Z_79: [ 24 -29 -13 -15 -18  -4 -13  -2 -25 -15  14  16  42  37   6  14  40 -14]
Z_285: [  9 -14 -20 -15 -33   9  -2  -8 -29 -27   3  30  53  39  11  10  41   9]
Z_430: [ 28  -6 -13 -37 -35  19  10   1 -26 -13  12  16  42  35   7  13  39 -12]
Z_474: [ 10 -15 -18 -13 -29  10  -2  -7 -25 -29   2  33  45  39   9  12  36   8]
Z_639: [  7 -13 -24  -8 -30   5  -4 -11 -25 -30   1  33  42  39   9  11  38   7]
Z_568: [ 32  -6  -4 -40 -29  27  12   4 -20  -8   5  16  29  31   0  16  29 -13]
next: [-13 -24  -8 -30   5  -4]  [-11 -25]
next: [-13  -2 -25]  [-15  14]
next: [-15 -18 -13 -29]  [10 -2]
next: [-27   3  30  53  39]  [11 10]
next: [  7 -13 -24  -8 -30   5  -4 -11 -25]  [-30   1]
next: [ -2  -7 -25 -29   2  33]  [45 39]

Z_974: [-11   1  -3   4  30   2  -1   5 -34  -8  16   0   3 -11 -12 -11   2  24
 -23   4 -21  -8  -8 -24  -5  -1  11   0  10  -1  -1  13  -4   7   2 -12
 -23   7  11  14  -1  29   3  -5   6 -14  -1 -12  -6   6  -7   0]
Z_387: [-11   4   2   7  32   5   3  14 -47 -22  22  -7  11 -21 -14 -20   4  35
 -29  14 -27  -8 -16 -39  -8   0   5   7  16  -3   4  13   6   0  -6 -22
 -26   6  14  14  -4  46  -5  -7   9 -12   4 -19 -18   6  -5   4]
Z_32: [-10   3  -2   1  30   5  -1   7 -41 -12  18  -4   4 -15 -11 -10   1  26
 -25   9 -21  -6 -11 -27  -6   0   9   3  14  -2  -1  10  -2   4  -1 -11
 -24   7  10  16  -2  35   0  -5   6 -12   4 -14  -9   8  -8   3]
Z_121: [ -3   1  20   8   7   4  20  22 -38 -28  20 -13  27 -16   4 -19   5  35
 -19   8 -22  10 -21 -39 -12   4 -15   4  13   0  23  25  18  -7 -17 -38
  -9   2  23   9   3  41  -6  -7  -5  -2  -6 -13 -33   9  19   3]
Z_170: [-13   4   7   8  30   3   9  18 -50 -28  26 -11  19 -24  -9 -19   1  42
 -25  15 -25   0 -19 -45 -10   3  -1   5  20  -4   6  17  10  -1 -15 -29
 -24   7  19  17  -1  50  -6  -6   8 -11   0 -20 -25   5   1   5]
Z_130: [-11   1  -3   5  30   2  -1   5 -34  -8  16   0   3 -11 -12 -11   2  24
 -26   4 -21  -8  -8 -24  -5  -1  11   0  10  -1  -1  13  -4   7   2 -12
 -23   7  11  14  -1  29   3  -5   6 -14   4 -12  -6   6  -7   0]
Z_60: [  2   0  19   8  -3   3  17  20 -25 -23  17 -14  28 -10   9 -16   1  28
  -8   6 -12  11 -19 -30 -14   2 -18   2  10  -2  22  21  16  -5 -16 -35
   0   4  19   1   6  31  -8  -4  -5   3  -7 -12 -29   7  20   3]
Z_325: [ -6  -6   7   7  -5  -1  18  15 -13 -18  10 -11  23  -9   8 -10   3  23
  -4   5  -8  13 -15 -23 -10   2 -15   0   6   1  20  16  15  -6 -15 -29
   4   3  17   2   6  23  -6  -4  -7   3  -9  -5 -26   9  22   1]
Z_172: [ -6   1  12   7  19   4  14  20 -48 -29  27 -15  25 -22  -1 -22   5  43
 -23  15 -25   3 -19 -47 -13   2  -6   4  20  -4  14  23  15  -2 -15 -36
 -15   3  19  13   1  47  -5  -5   3  -4  -4 -18 -33  10  12   2]
next: [ 7  7 -5]  [-1 18]
next: [  1  42 -25  15 -25]  [  0 -19]
next: [-6 -6  8]  [-11   0]

Z_569: [13 34 40  3 -1]
Z_552: [-11 -28 -28  34  -6]
Z_319: [19 16 46  9  6]
Z_574: [ 19  16  -2  30 -20]
Z_432: [-20 -16 -42  19 -11]
Z_99: [ -8  44   6  23 -18]
Z_954: [-27 -28 -12  46  -6]
Z_163: [-17 -22 -36  29  -9]
Z_815: [-20 -16 -43  17 -11]
next: [-16 -42]  [ 19 -11]
next: [-11 -28]  [-28  34]
[19 16 46  9  6]  Z_319
next: [-28 -28]  [34 -6]
next: [34 40]  [ 3 -1]
next: [-27 -28]  [-12  46]

Z_536: [ -9   5  -7   1  -5  38  12  -7   3  -2  -3  10  -8  19  -9 -25   3]
Z_321: [ -2   1  -7  12  -5   5  -7  38   9 -13 -10 -15   8  -8  -1  22 -21]
Z_317: [-31 -23  -5 -11   3 -15  15 -24  10 -17  22  10 -13   3   3   5 -19]
Z_712: [ 18  23 -46  12 -10  -8  19  27  11 -48  -1 -24 -14  -9 -14  29   5]
Z_963: [  7 -29 -28  12  22  24  24   3 -11  18  26   6   1 -11  36   0 -30]
next: [-10  -8  19  27  11 -48  -1]  [-24 -14]
next: [ 27  11 -48]  [ -1 -24]
next: [ 1 -7 12 -5  5 -7 38]  [  9 -13]
next: [ 1 -5 38 12 -7  3 -2 -3 10 -8 19 -9]  [-25   3]
next: [-23  -5 -11]  [  3 -15]

Z_94: [44 56 15 15  0 -1]
Z_122: [ 17  46  56  -4 -21   3]
Z_886: [-37  46  56  15   0  -1]
[ 17  46  56  -4 -21   3]  Z_122
next: [46 56 15]  [ 0 -1]
next: [56 -4]  [-21   3]
[-37  46  56  15   0  -1]  Z_886

Z_939: [ -9   5 -20  35  26 -12   7 -20 -10  17   3   8 -22   5 -12  -4   0  12
 -14  13   9  -6   0  10  -8 -11  24  -6   7  -1  39  -8 -15   5  18  12
  -9 -10   8   9   4  -3   9  10 -15   2  22   9   6   1 -14  17  -9  -7
   8   5  -8   1 -13   3  -9   2   7  25]
Z_264: [ -8   8 -21  34  27 -13  12 -20  -8  17   8   7 -23   4  -6  -4   6  12
 -14  11   8  -6  -1   9  -8 -10  23  -6   7  -1  37  -8 -16   7  20  14
  -9 -10   6   9   4  -3  11  12 -13   1  22   9   6   3 -14  18 -10  -4
   8   5  -9   2 -13   2 -10   7   8  25]
Z_503: [ -8   8 -21  34  27 -13  12 -20  -8  17   8   7 -23   4  -6  -4   3  12
 -14  14   9  -6  -1   9  -8 -10  23  -6   7  -1  37  -8 -16   7  20  14
  -9 -10   6   9   4  -3  11  12 -13   1  22   9   6   3 -14  18 -10  -4
   8   5  -9   2 -13   2 -10   7   8  25]
Z_582: [ -9   1 -18  38  25 -12   3 -19 -10  17  -2   8 -21   5 -15  -3  -3  14
 -14  11   8  -7   0  11  -7 -11  24  -5   7   0  40  -8 -16   3  16  11
  -7 -11  10  10   4  -3   7   8 -16   3  23   9   7  -1 -12  16  -9  -9
   9   4  -7   0 -13   2  -8  -2   7  25]
Z_35: [ -9  -6 -11  42  20  -9  -8 -20 -12  16 -13   9 -13   4 -23   1  -8  16
 -13   7   7  -6   3  14  -5 -13  27  -4   9   1  43  -6 -15  -1  12   6
   0 -11  18  11   4  -5   4   4 -18   6  22   7   8  -6  -8  12  -7 -12
   9   1  -2  -2 -13   2  -2 -11   5  26]
Z_226: [ -9  -3 -15  40  21 -10  -5 -21 -12  16 -10   9 -17   5 -22  -1  -6  15
 -14   7   8  -6   2  13  -6 -13  26  -5   8   0  43  -7 -15   1  13   7
  -3 -11  15  10   4  -4   5   5 -17   5  23   8   7  -5  -9  14  -8 -11
  10   2  -4  -1 -13   2  -4  -8   6  26]
Z_948: [ -7  -7  43  -9  -7  18  -1 -21 -11  16  -6   9 -19   5 -19  -2  -5  14
 -14   9   8  -7   0  13  -7 -12  25  -5   8   0  42  -8 -15   2  15   9
  -5 -11  13  10   5  -4   6   6 -17   3  23   9   8  -3 -12  14  -8 -11
   9   3  -6  -1 -14   2  -7  -5   7  26]
Z_780: [ -9  -6 -11  42  20  -9  -8 -20 -12  16 -13   9 -13   4 -23   1  -8  16
 -12   7   7  -6   3  14  -5 -13  27  -4   9   1  43  -6 -15  -1  12   6
   0 -11  18  12   4  -5   4   4 -18   6  22   7   8  -6  -8  12  -7 -12
   9   1  -2  -2 -13   2  -2 -11   5  26]
Z_489: [ -9  -7  -7  43  18  -7 -10 -19 -12  16 -14  10 -10   4 -25   2  -9  16
 -13   5   7  -6   3  15  -4 -13  26  -3   9   2  42  -5 -14  -2  11   5
   4 -12  21  12   3  -5   3   3 -19   8  21   7   8  -7  -4  12  -6 -13
  11   1   1  -3 -13   2   2 -12   5  25]
next: [ 12 -14  14   9  -6  -1]  [ 9 -8]
next: [  3   3 -19   8  21   7   8  -7  -4  12  -6]  [-13  11]
[ -9   1 -18  38  25 -12   3 -19 -10  17  -2   8 -21   5 -15  -3  -3  14
 -14  11   8  -7   0  11  -7 -11  24  -5   7   0  40  -8 -16   3  16  11
  -7 -11  10  10   4  -3   7   8 -16   3  23   9   7  -1 -12  16  -9  -9
   9   4  -7   0 -13   2  -8  -2   7  25]  Z_582
next: [-9 -7 -7 43 18 -7]  [-10 -19]
next: [ 13   7  -3 -11  15  10   4  -4   5   5 -17   5]  [23  8]

Z_138: [-19 -16  -8  15  11  10]
Z_278: [-22 -18 -21  21  35  -5]
Z_86: [24 15  2  2 36 15]
Z_629: [23  6 -8 15 -7  6]
Z_789: [-19 -16   7  -2   0 -27]
Z_728: [ 24  15   2   2 -12  15]
Z_671: [  2  48  36 -39 -34  11]
[23  6 -8 15 -7  6]  Z_629
[-19 -16   7  -2   0 -27]  Z_789
next: [48 36]  [-39 -34]
next: [-16   7]  [-2  0]

Z_542: [ -5 -10  -9  15   1 -18  19   2 -17  -3]
Z_820: [ 13 -16 -13  12  -7  -7  17  16 -19  -8]
Z_101: [ 16  -8 -18  19 -13  -4  -2  -1  -8 -14]
Z_76: [ 15   1 -10 -12  36 -10   9  32  -4  20]
Z_203: [ 10  -7  -4  45 -13  -8  11  20  16  -1]
Z_718: [ 12  13  -4 -14  42 -17  -1  49   3   6]
Z_349: [  4   9   7   4   5 -10  -2   8  23  -6]
Z_841: [ 11  -7  -4  45 -13  -1  13   2   9 -16]
Z_505: [ -5  -9 -12 -14  12 -12   1  14   1 -16]
Z_875: [ 33  11  -7  -4  45 -13  -1  12 -15 -15]
Z_71: [ -5  -2 -16  23   5  13  12  -1 -18  11]
Z_400: [ 16 -16 -18  27 -13 -18  21   1 -19 -16]
[ 33  11  -7  -4  45 -13  -1  12 -15 -15]  Z_875
next: [ -9  15   1 -18  19]  [  2 -17]
next: [ 11  -7  -4  45 -13  -1  12]  [-15 -15]

Z_456: [-16  25  27  -3  23]
Z_274: [-16  14   0  -3  23]
Z_858: [-48  27  25   2   3]
Z_525: [-16  14  27  -3  23]
next: [25 27]  [-3 23]

Z_413: [  2 -30  18  -8]
Z_324: [-6 12 -7 16]
Z_28: [-36  23  -3   5]
Z_749: [20  4  4 -3]
Z_832: [-44  41   4 -25]
Z_262: [-36  23  -3   6]
[-36  23  -3   6]  Z_262
[20  4  4 -3]  Z_749
[-44  41   4 -25]  Z_832
[-36  23  -3   5]  Z_28

Z_786: [ 14 -41 -14 -20  46 -26 -30  -4   0]
Z_605: [ -1   6   2   2  -6 -26   5  -1 -29]
Z_643: [  6  16  -8   6  -9 -26  12   3   1]
Z_849: [ -1  -1   1  -3  13 -26 -17  -3  -3]
Z_483: [ -1  -1   1 -20  46 -26   7  -2   7]
Z_125: [ -1  -1  -1  -2  -1 -26  -2   0   1]
Z_734: [ -1   6   2   2  -6 -26   5  -1   1]
[ 14 -41 -14 -20  46 -26 -30  -4   0]  Z_786
[ -1  -1   1 -20  46 -26   7  -2   7]  Z_483
[ -1   6   2   2  -6 -26   5  -1 -29]  Z_605
[ -1  -1   1  -3  13 -26 -17  -3  -3]  Z_849
next: [ -1  -1   1 -20]  [ 46 -26]

Z_751: [ -2  31  12  41   4 -10 -21   5   7   7  -1]
Z_975: [ 11  19  25  52  31 -13 -22   5  -8   3  30]
Z_281: [ 12 -26   7  17   1   7  -6   8  38  -3  38]
Z_179: [ 11  19  25  52  31   5 -22   5  -8  -8  -6]
[ 11  19  25  52  31 -13 -22   5  -8   3  30]  Z_975
next: [ 31 -13 -22   5  -8]  [ 3 30]
[ 11  19  25  52  31   5 -22   5  -8  -8  -6]  Z_179
next: [-26   7]  [17  1]
next: [ -2  31  12  41   4 -10 -21]  [5 7]

Z_829: [  4 -29  18  27   2   3  -8  13  27 -10  39]
Z_338: [ -8  -3  11   5   3  -7  -1  16  10 -12  18]
Z_805: [  2  22   5  11   8 -15  -8  -3 -11   7 -26]
Z_200: [ -2 -15  -4  -6 -12   8  15   2   2  -2   9]
Z_996: [ -3 -10 -13 -21  -7  15   7  -4   3  -4  13]
Z_383: [-12 -13  21   8  -3   0  -2  31   9 -24  38]
Z_177: [ -3  11   6   3  -7  -1 -55 -41  48  19  28]
Z_719: [ 19  -9 -11  13  13   6 -18 -30  15  19  -3]
Z_174: [-10  -2   8  -9   1   4  -3  18   1 -17  23]
next: [-3 11  5  3 -7 -1]  [16 10]
next: [  8 -15  -8]  [ -3 -11]
next: [ -9 -11]  [13 13]
next: [27  2  3 -8]  [13 27]

Z_391: [  1  -2  16 -21]
Z_286: [-21  -5 -16 -13]
Z_33: [15 -1 -5 26]
Z_852: [-29  -3 -53  26]
Z_528: [14  0 10  7]
Z_115: [ -6   3  21 -27]
[-21  -5 -16 -13]  Z_286
[ -6   3  21 -27]  Z_115
[  1  -2  16 -21]  Z_391

Z_558: [ -1   9   6 -36 -32  -9]
Z_591: [ -1   9   6 -36 -27  21]
Z_202: [ -1   9 -36  23  -9  -9]
[ -1   9 -36  23  -9  -9]  Z_202
[ -1   9   6 -36 -27  21]  Z_591
[ -1   9   6 -36 -32  -9]  Z_558
next: [ -1   9 -36]  [23 -9]

Z_458: [ 3 23  0 -1]
Z_67: [38 19  0 20]
Z_31: [-10  42  -9  -5]
Z_105: [-17  36   4 -13]
Z_813: [ 33 -25   5  16]
Z_462: [ -9 -41  -4   3]
Z_296: [-18   0  -2  -2]
Z_756: [-35  20  -6 -22]
Z_433: [29  0 -6 20]
[ 33 -25   5  16]  Z_813
[-35  20  -6 -22]  Z_756

Z_791: [-34   9  -7 -10  -8  24   9 -33  25  10  14   7   3  -1  28  -1   6 -22
   1  -3   0  44  41   0  24  29   9 -27   5  -6 -34  25 -25 -34]
Z_669: [-32  14 -10  -4 -10  23   5 -36  34   8   3  15  -3  -4  24  -8   2 -15
  20  -4  -7  44  34  -6  19  17  20 -21   3  -1 -32  34 -19 -31]
Z_866: [-26   8 -10  -7  -6  22   5 -33  31  11   8   8   2   0  22  -4   8 -19
   0   0  -6  42  38   1  24  23   8 -27   5  -4 -29  32 -20 -33]
Z_598: [-35   2  -8  -1 -20  21   7 -35  30   7   3   8   2  -4  24  -6   5 -19
   7  -3   0  45  36  -4  16  19  10 -18   3  -6 -33  29 -21 -33]
Z_289: [-26   3 -11  -4  -2  19   7 -28  23  12   5  10   4  -2   7  14  -4 -23
  -1  27  -7  40  34  -6  21  24   8 -22   5   0 -36  29 -19 -27]
Z_684: [-28  14 -11  -5 -13  23   7 -34  38   9   7  10  -2  -8  24  -5   3 -20
  17  -3  -5  41  31  -8  22  18  15 -23   1  -1 -31  34 -19 -34]
Z_537: [-29  12 -14  -8 -12  22   9 -35  36  13  12   7  -3 -11  27  -4   7 -23
  14  -1   3  40  31  -8  22  21  14 -23   5  -2 -33  31 -19 -39]
next: [ 7 14]  [ -4 -23]
next: [ 27  -4   7 -23  14  -1]  [ 3 40]
next: [ 16  19  10 -18   3]  [ -6 -33]
next: [ 45  36  -4  16  19  10 -18]  [ 3 -6]

Z_645: [ -2 -29 -17  11  18   3  -2 -14  10   0   0 -16   6   0]
Z_891: [  0   3  11  11  18 -14  -2   0  -2  10 -17 -14  16 -10]
Z_690: [ 2 17 -6 -9  1 -5 -8  8  1  1 -1  3  3  6]
Z_570: [  2  17  -6  -9   1  -5  -8   8   1   1  -1 -14  16 -10]
[  2  17  -6  -9   1  -5  -8   8   1   1  -1 -14  16 -10]  Z_570
next: [ -2 -29 -17  11  18   3  -2 -14  10   0   0]  [-16   6]
[ 2 17 -6 -9  1 -5 -8  8  1  1 -1  3  3  6]  Z_690
[ -2 -29 -17  11  18   3  -2 -14  10   0   0 -16   6   0]  Z_645

